Below are the code and all the weights of a small trained network. Each question names an input and a class and asks about switching units off, where a switched-off unit gives its printed mean instead of its output.

import numpy as np


def w(rows, s, z=0):
    codes = np.array(rows[::2]) - 128.0
    scale = np.full(codes.shape[1], s)
    scale[-1] = z or s
    return codes * scale


def norm(h):
    return h / np.sqrt((h * h).mean(-1, keepdims=True) + 1e-5)


def f(y):
    return y / 2 * (1 + np.tanh(0.7978845608 * (y + 0.044715 * y**3)))


def log_softmax(a):
    a = a - a.max(-1, keepdims=True)
    return a - np.log(np.exp(a).sum(-1, keepdims=True))


def net(x, mask):
    res = np.array(x, float).reshape(1, 2) / 4 @ E
    u = 0
    for l in range(2):
        y = f(norm(res) @ A[l][:, :-1].T + A[l][:, -1])
        res = res + np.where(mask[u : u + 12], y, B[l][:, -1]) @ B[l][:, :-1]
        u += 12
    return log_softmax(norm(res)[-1] @ U[:, :-1].T + U[:, -1])


A, B = {}, {}
E = w([
[85,255,239,119,164],'x0',
[254,122,236,249,108],'x1',
],0.0063)
A[0] = w([
[140,83,55,134,114,89],'L0N1',
[125,152,128,84,187,189],'L0N2',
[138,210,95,100,173,61],'L0N3',
[89,147,108,113,129,40],'L0N4',
[173,151,174,167,136,143],'L0N5',
[210,126,92,124,19,108],'L0N6',
[11,90,75,75,124,134],'L0N7',
[199,102,71,112,119,252],'L0N8',
[72,161,122,32,163,209],'L0N9',
[120,214,157,89,60,27],'L0N10',
[154,114,199,225,47,183],'L0N11',
[111,158,125,147,163,96],'L0N12',
],0.012,0.0036)
B[0] = w([
[210,19,118,29,132,181],'L0N1',
[22,48,159,144,98,165],'L0N2',
[59,157,250,38,5,151],'L0N3',
[88,160,222,192,121,139],'L0N4',
[214,226,13,65,157,204],'L0N5',
[109,156,169,95,69,177],'L0N6',
[115,139,108,213,162,241],'L0N7',
[58,47,118,159,89,199],'L0N8',
[55,158,215,182,134,226],'L0N9',
[83,99,88,73,81,159],'L0N10',
[155,202,69,122,210,255],'L0N11',
[114,3,183,173,37,134],'L0N12',
],0.0063,0.0097)
A[1] = w([
[125,65,137,200,139,41],'L1N1',
[99,102,120,172,149,72],'L1N2',
[115,161,103,147,170,26],'L1N3',
[222,204,168,144,101,172],'L1N4',
[66,146,188,104,156,150],'L1N5',
[105,65,91,171,175,147],'L1N6',
[178,67,30,70,80,138],'L1N7',
[111,125,89,151,81,3],'L1N8',
[160,245,161,192,175,183],'L1N9',
[153,60,150,154,98,103],'L1N10',
[93,162,143,140,87,75],'L1N11',
[200,39,75,135,105,137],'L1N12',
],0.012,0.0033)
B[1] = w([
[206,110,144,57,176,151],'L1N1',
[118,99,69,105,133,145],'L1N2',
[162,142,108,140,186,141],'L1N3',
[129,148,17,204,171,217],'L1N4',
[52,169,143,146,42,186],'L1N5',
[181,66,176,110,229,181],'L1N6',
[55,110,232,72,130,214],'L1N7',
[135,166,159,217,112,121],'L1N8',
[120,133,45,136,167,254],'L1N9',
[165,134,111,1,95,148],'L1N10',
[106,204,182,165,66,145],'L1N11',
[181,180,214,43,75,207],'L1N12',
],0.0077,0.0094)
U = w([
[101,42,145,119,199,60],'0',
[169,50,210,4,132,150],'1',
[36,172,180,151,85,251],'2',
[202,40,113,222,91,3],'3',
[165,185,38,165,204,252],'4',
],0.011,0.0039)

Each question gives the input, the list of numbers given to net, and the class t.
The units are the neurons (one row each of A and B). Each row of codes is followed by its name. A weight is (code - 128) times the scale printed after its matrix; where a second scale follows, it is the last column's (A, B and U).
mask holds one flag per neuron, layer by layer. A switched-off neuron (its flag False) gives its mean, the last column of its row in B, instead of its output. The means were averaged over made-up inputs and are rounded, as every weight is.
A unit's drop is (log p(t) with every unit on - log p(t) with that unit switched off) / (log p(t) with every unit on - log p(t) with every unit switched off).
The circuit of an input: a set's keep is (log p(t) with only the set's units on - log p(t) with every unit switched off) / (log p(t) with every unit on - log p(t) with every unit switched off). Starting from the 12 units with the biggest drops (on a tie, the unit counted first), units are removed one at a time, each time the one whose removal leaves the highest keep (on an exact tie, the one counted first), for as long as the keep stays at least 0.8.
circuit, biggest first: the units of the circuit, biggest drop first
top k neurons: the k neurons with the biggest drops, biggest first
top k neurons in layer l: the k neurons of layer l with the biggest drops, biggest first
drop when u is switched off: that unit's drop, to one decimal
input [-5,-4], class 1: top neuron	[L0N1]
input [-2,2], class 1: top 3 neurons in layer 0	[L0N9 L0N8 L0N7]
input [-7,-7], class 1: circuit, biggest first	[L0N1 L1N4]
input [-7,8], class 1: top 2 neurons	[L0N8 L1N12]
input [-2,-3], class 0: top 3 neurons	[L0N7 L0N9 L1N12]
input [7,2], class 4: top 2 neurons in layer 0	[L0N5 L0N8]
input [-1,-6], class 2: top 2 neurons in layer 0	[L0N9 L0N11]
input [-6,8], class 4: top 3 neurons	[L0N11 L1N4 L0N2]
input [-8,-7], class 1: top 2 neurons in layer 0	[L0N1 L0N11]
input [-3,-7], class 0: drop when L1N6 is switched off	0.3
input [-7,4], class 1: drop when L0N9 is switched off	0.0
input [-3,-5], class 0: drop when L0N11 is switched off	0.1
